Each row has a name. After each piece below comes the name of the row it's from, unless a question asks for something else. Each question is about the rows just above it. Places in a row count from 0.

[-2.05 -0.81 -1.56  1.42 -0.15 -1.08  4.37  1.56 -1.02] = Z
[ 0.61 -0.35 -3.77  8.03  0.33  0.71 -1.96  2.81 -0.40] = N
[-0.14  0.63  2.79 -5.64 -0.70 -0.04  1.88 -1.79  0.18] = K
[-0.15 -1.08 -1.56  4.37  1.42 -0.81 -2.05  1.56 -1.01] = P
[-0.22  1.75 -1.09 -2.14 -1.68  2.67  2.23 -0.65 -0.72] = B
[-1.00  0.03  0.50 -4.51  0.16  0.10  1.23 -1.73 -0.09] = G
[-1.00  0.10  1.23 -1.73 -0.09  0.03  0.16  0.51 -4.51] = Q
[-0.14  0.10  0.05 -1.45 -0.17  0.23  0.62 -0.40 -0.11] = X
[-0.45  0.24  1.89 -4.62 -0.11 -0.25  1.31 -1.68  0.16] = C
[-0.32 -0.52  3.18 -5.27  0.51 -1.68  0.77 -1.85  0.54] = W
Row and place of [-1.85] in the named rows: -> W, 7
Row and place of [1.75] in the named rows: -> B, 1
Where in the named rows is [1.88]? -> K, 6
Put [-1.01  1.56 -2.05 -0.81  1.42  4.37 -1.56 -1.08 -0.15] back in order: which row is it? -> P
Put [-0.09 -1.73  1.23  0.10  0.16 -4.51  0.50  0.03 -1.00] back in order: which row is it? -> G
Row and place of [1.31] in the named rows: -> C, 6
[-4.62] is at row and place -> C, 3

[-0.03 -0.01 -0.30 -0.33 -0.07 -0.47 -0.30 -0.52 -0.32 -0.21 -0.02 -0.28
  0.16 -0.13  0.05  0.06  0.26 -0.38  0.03 -0.04 -0.05 -0.03  0.14  0.08
  0.04 -0.10 -0.19 -0.03  0.03  0.02 -0.44  0.10 -0.36  0.19 -0.29] -> U
[ 0.04 -0.03 -0.13 -0.36  0.04  0.06  0.03 -0.47 -0.33 -0.30  0.26 -0.03
 -0.28 -0.29 -0.05  0.10  0.03 -0.32  0.19 -0.03  0.16  0.02 -0.02 -0.30
 -0.52 -0.10 -0.19 -0.01  0.14 -0.04 -0.07  0.08 -0.44 -0.21 -0.38] -> D
[ 0.04 -0.03 -0.13 -0.36  0.04  0.06 -0.33 -0.47 -0.33 -0.30  0.26 -0.03
 -0.31  0.13 -0.05  0.10  0.03 -0.32  0.19 -0.03  0.16  0.02 -0.02 -0.30
 -0.52 -0.10 -0.19 -0.01  0.29  0.00 -0.15 -7.18 -2.11 -0.08 -2.99] -> V
Where do [ 0.04 -0.03 -0.13 -0.36  0.04  0.06  0.03 -0.47 -0.33 -0.30  0.26 -0.03
 -0.28 -0.29 -0.05  0.10  0.03 -0.32  0.19 -0.03  0.16  0.02 -0.02 -0.30
 -0.52 -0.10 -0.19 -0.01  0.14 -0.04 -0.07  0.08 -0.44 -0.21 -0.38] appear? -> D
Put [-7.18 -2.99 -2.11 -0.52 -0.47 -0.36 -0.33 -0.33 -0.32 -0.31 -0.30 -0.30
 -0.19 -0.15 -0.13 -0.10 -0.08 -0.05 -0.03 -0.03 -0.03 -0.02 -0.01  0.00
  0.02  0.03  0.04  0.04  0.06  0.10  0.13  0.16  0.19  0.26  0.29] back in order: which row is it? -> V
Where do [-0.03 -0.01 -0.30 -0.33 -0.07 -0.47 -0.30 -0.52 -0.32 -0.21 -0.02 -0.28
  0.16 -0.13  0.05  0.06  0.26 -0.38  0.03 -0.04 -0.05 -0.03  0.14  0.08
  0.04 -0.10 -0.19 -0.03  0.03  0.02 -0.44  0.10 -0.36  0.19 -0.29] appear? -> U
Put [ 0.04 -0.02 -0.19 -0.03 -0.47  0.08  0.06 -0.04 -0.33 -0.36 -0.05  0.04
  0.02 -0.10  0.03 -0.32 -0.52 -0.30  0.26 -0.03 -0.03 -0.28  0.10 -0.07
 -0.13  0.19  0.16 -0.38 -0.30 -0.29  0.03  0.14 -0.01 -0.21 -0.44] back in order: which row is it? -> D
Where in the named rows is [-0.15]? -> V, 30
which: [ 0.04 -0.03 -0.13 -0.36  0.04  0.06 -0.33 -0.47 -0.33 -0.30  0.26 -0.03
 -0.31  0.13 -0.05  0.10  0.03 -0.32  0.19 -0.03  0.16  0.02 -0.02 -0.30
 -0.52 -0.10 -0.19 -0.01  0.29  0.00 -0.15 -7.18 -2.11 -0.08 -2.99] -> V

[ 1.00 -1.40  4.41  2.31  6.53] : L
[-2.30  2.70 -4.22  0.92  3.27] : H
[-1.40  2.31  1.00  4.41  6.53] : Y
[ 6.53  4.41  1.00  2.30 -1.40] : E
[-1.40  2.30  6.53  1.00  4.41] : R
[-1.48 -1.49 -1.39  5.60  1.69] : S
[ 1.89 -2.72  2.32 -1.30 -1.91] : M
Where in the named rows is [5.60]? -> S, 3
The row with [-1.40  2.30  6.53  1.00  4.41] is -> R
Which row holds these entries in another order? [ 3.27  0.92 -4.22  2.70 -2.30] -> H
[-1.48] is at row and place -> S, 0
Put [-1.49  1.69  5.60 -1.39 -1.48] back in order: which row is it? -> S
Row and place of [-2.72] in the named rows: -> M, 1
Where do [ 1.89 -2.72  2.32 -1.30 -1.91] appear? -> M

[ 3.28 -0.03  3.32  3.33]  zim
[1.49 0.05 0.02 1.48]  Por
[1.50 0.02 0.05 3.22]  lavi
[1.50 0.02 0.05 3.19]  kagez
[1.55 0.00 0.05 3.24]  Dugi
[ 3.23 -0.06  3.41  3.19]  Veli
[-1.45  0.06  2.96  3.26]  kig
[ 3.40 -0.03  3.22  3.23]  kodi
[8.54 0.00 0.73 3.21]  les
Where in the named rows is [8.54]? -> les, 0
[0.05 1.50 3.19 0.02] is which row reordered? -> kagez
Row and place of [3.40] in the named rows: -> kodi, 0
Where in the named rows is [3.41]? -> Veli, 2
Where in the named rows is [1.49]? -> Por, 0

[ 0.35 -1.32  0.32 -0.21  3.86 -1.59  1.16 -1.18 -1.23 -1.61 -0.15  3.07
 -3.10  1.68  1.69  2.68  1.51  2.48  2.49  5.29  0.12  0.85 -0.54 -0.46
  0.92  0.64 -0.57  1.76 -0.61  1.40 -0.24 -0.56 -1.93  0.27  1.69  3.22
 -2.77  0.37 -0.83  6.89 -1.43 -0.48 -1.86 -5.68  0.91  0.40 -2.17  0.42
 -1.96  3.41] -> tinez
[ 0.55  1.06 -0.32  1.01 -3.61  2.64  3.82 -1.58  0.56 -3.21 -5.56  0.10
  1.60 -1.85 -0.96 -0.89  0.16 -0.81  0.24 -0.47  1.52  2.09  0.20 -0.48
 -2.20  0.66  2.21  2.01 -0.34  0.93  0.08  1.17 -3.82 -1.14  3.78 -0.82
 -2.75  0.43 -0.61 -0.73  0.01 -0.94  1.64 -0.32 -0.42 -1.10 -1.10  0.95
 -0.98  1.51] -> bufo
[-0.96  1.46  1.27  2.57  2.41 -0.92 -2.28  1.01  0.77 -0.52 -3.16 -0.39
 -0.60  2.35 -1.05  0.02 -1.15  1.30 -2.60  0.77  0.39 -0.31  0.42  0.70
 -0.37  4.75  3.10  0.58 -2.23  0.23  0.41  0.44  2.53  1.58  0.36 -3.62
 -2.76 -1.09  0.18 -0.52  2.69  1.19  1.20 -2.55  0.48  0.53 -4.34  0.34
 -0.94  0.21] -> Pido
[-1.09 -3.16 -0.96 -0.52  0.21  0.53  0.58  0.41  0.92  0.23 -2.76  1.27
 -2.55  1.58 -0.60  2.35  3.10  2.69  0.02 -0.37  2.57  2.41 -0.52  0.77
  0.70  0.34 -1.15  0.48 -2.23 -0.94  0.36  1.30  0.77  0.44  1.20  1.46
 -4.34  1.19  2.53  4.75  0.40 -0.31 -2.60 -3.62 -0.92 -1.05 -2.28  1.01
 -0.39  0.42] -> tof
[-1.09 -3.16 -0.96 -0.52  0.21  0.53  0.58  0.41  0.18  0.23 -2.76  1.27
 -2.55  1.58 -0.60  2.35  3.10  2.69  0.02 -0.37  2.57  2.41 -0.52  0.77
  0.70  0.34 -1.15  0.48 -2.23 -0.94  0.36  1.30  0.77  0.44  1.20  1.46
 -4.34  1.19  2.53  4.75  0.40 -0.31 -2.60 -3.62 -0.92 -1.05 -2.28  1.01
 -0.39  0.42] -> kupe
[-0.77  0.19 -1.05 -1.01 -1.78 -2.45  0.79  0.04  0.18 -1.04  0.63  1.38
 -1.70 -1.56  2.42  0.86  2.13 -1.65 -0.72 -1.75  0.97  0.19 -0.80  1.21
 -0.91  1.81  2.20 -3.01  2.38  2.29 -2.03  1.22  0.17 -1.14  3.78 -0.82
 -2.75  0.43 -0.61 -0.73  0.01 -0.94  1.64 -0.32 -0.42 -1.10 -1.10  0.95
 -0.98  1.51] -> tur
[-1.10  0.08 -0.81  0.10  0.56  2.64 -0.73  3.78 -0.49  2.01 -5.56  0.43
 -1.14  2.09  0.20  0.95 -0.89  1.64  1.52 -1.10  0.55 -0.32 -0.98  0.01
 -3.61 -0.61 -0.96  1.51  1.60  3.82 -1.58 -1.85  1.17  1.01  0.16 -0.94
 -2.20  0.93 -0.32 -2.75 -0.42  1.06 -0.34 -3.82 -0.47 -3.21  0.24 -0.82
  2.21  0.66] -> ziv
[ 2.40 -0.37 -2.28  1.58  1.46  2.35  0.18  1.19 -2.55  1.27  0.70 -0.39
  0.42 -0.52  3.10 -1.15  0.39  0.36 -2.76 -0.31  0.02  0.21  1.30  0.77
  0.34 -4.34  2.69  0.23 -2.23 -0.94 -0.60 -0.52 -3.16 -0.92  1.01  2.57
 -2.60 -3.62  0.48  0.53  0.58  0.44  0.41 -1.05 -0.96  0.77  1.20 -1.09
  4.75  2.53] -> tudap
which: [-1.09 -3.16 -0.96 -0.52  0.21  0.53  0.58  0.41  0.92  0.23 -2.76  1.27
 -2.55  1.58 -0.60  2.35  3.10  2.69  0.02 -0.37  2.57  2.41 -0.52  0.77
  0.70  0.34 -1.15  0.48 -2.23 -0.94  0.36  1.30  0.77  0.44  1.20  1.46
 -4.34  1.19  2.53  4.75  0.40 -0.31 -2.60 -3.62 -0.92 -1.05 -2.28  1.01
 -0.39  0.42] -> tof
Which row holds these entries in another order? [-0.32  2.09  3.78  0.08 -1.85 -0.47 -1.58  2.64  2.21  0.95  2.01 -0.48
  1.64  1.51 -1.10  0.20  0.10  0.01 -5.56 -0.89 -1.10 -0.61 -0.42  0.93
  1.17 -0.34  1.06  1.60 -3.61 -0.81  0.55  0.16 -3.82 -0.96  0.24 -1.14
  1.01 -0.94  0.56  1.52 -0.82 -0.98 -2.75 -0.32 -0.73  3.82  0.43 -3.21
 -2.20  0.66] -> bufo
[ 3.41 -1.96  0.42 -2.17  0.40  0.91 -5.68 -1.86 -0.48 -1.43  6.89 -0.83
  0.37 -2.77  3.22  1.69  0.27 -1.93 -0.56 -0.24  1.40 -0.61  1.76 -0.57
  0.64  0.92 -0.46 -0.54  0.85  0.12  5.29  2.49  2.48  1.51  2.68  1.69
  1.68 -3.10  3.07 -0.15 -1.61 -1.23 -1.18  1.16 -1.59  3.86 -0.21  0.32
 -1.32  0.35] is which row reordered? -> tinez
Put [-0.31  2.35 -3.62 -0.60  3.10  0.58  0.18  0.21  2.69 -2.28  0.36  0.42
  1.20 -2.55 -0.94  0.02  0.23  0.48  0.70  0.34  0.40  0.44 -0.96 -0.52
  0.41  2.57  4.75 -0.52  1.27 -1.09 -4.34 -0.92  2.41  0.53 -0.37  1.30
 -1.15  0.77 -0.39 -2.76  2.53  0.77  1.58  1.19 -2.23 -2.60 -3.16  1.46
  1.01 -1.05] back in order: which row is it? -> kupe
Put [ 0.42  0.77  1.46  0.18 -1.05 -0.52  0.77  1.27 -0.92  2.41  0.48 -2.55
  2.69 -0.60  0.21  1.58 -3.16 -3.62  0.70  0.34 -2.28 -2.76  0.23  2.35
 -0.96  1.20  0.44 -1.15 -0.37  4.75 -2.60  0.58 -1.09 -0.94 -0.31  1.30
  1.01 -0.52  1.19 -2.23  0.53  0.36 -0.39  2.57  0.39 -4.34  0.41  3.10
  0.02  2.53] back in order: which row is it? -> Pido

[ 2.01  4.98 -0.81 -4.93  4.92  3.13  1.74 -0.80] : roza
[-2.77  1.17 -5.54 -1.17 -5.85  3.99 -0.50  2.08] : Popeb
[-0.74  2.60 -1.40  3.12 -0.30 -5.53 -4.73  3.49] : vas
[ 1.74 -4.93  4.98  2.01  3.13 -0.79  4.92 -0.81] : nar
[-2.81 -7.48  8.55  4.66  2.68 -2.76  3.12 -3.14] : zoga
Row and place of [-5.54] in the named rows: -> Popeb, 2
Put [-0.80  2.01  4.98 -0.81 -4.93  4.92  3.13  1.74] back in order: which row is it? -> roza
Put [-0.74 -1.40 -4.73  2.60  3.49  3.12 -5.53 -0.30] back in order: which row is it? -> vas
[2.68] is at row and place -> zoga, 4
Where in the named rows is [2.08]? -> Popeb, 7
[-2.77] is at row and place -> Popeb, 0
Which row holds these entries in another order? [-4.93 -0.81 -0.79  1.74  2.01  3.13  4.92  4.98] -> nar

[-2.71 -0.86 -0.84  2.59  0.55  0.14  2.47 -1.49  2.11] : kase
[ 0.42  2.25  2.47  0.57  0.63 -1.58 -3.61  2.59 -0.68] : kot
[-0.48  1.17  2.61  0.75 -1.95 -2.75 -3.99 -0.01 -0.53] : dofe
[-0.77  3.09 -0.74  0.16  3.57 -0.19  1.94 -0.17 -0.17] : zeped
[ 0.15  0.56  2.47 -0.86  2.11 -0.84  2.59 -2.71 -1.49] : torol
[ 0.56  2.59 -2.71  2.11 -0.84 -1.49 -0.86  2.47  0.14] : bepag
[ 0.85 -1.48 -3.70 -0.72 -2.97 -2.26  2.91 -0.08 -2.03] : bipe
Row and place of [0.42] in the named rows: -> kot, 0
Which row holds these entries in another order? [ 2.11  0.15  0.56 -0.84 -1.49  2.59 -2.71  2.47 -0.86] -> torol
[0.15] is at row and place -> torol, 0
Put [ 2.47  0.14  0.56  2.59 -2.71  2.11 -0.84 -1.49 -0.86] back in order: which row is it? -> bepag

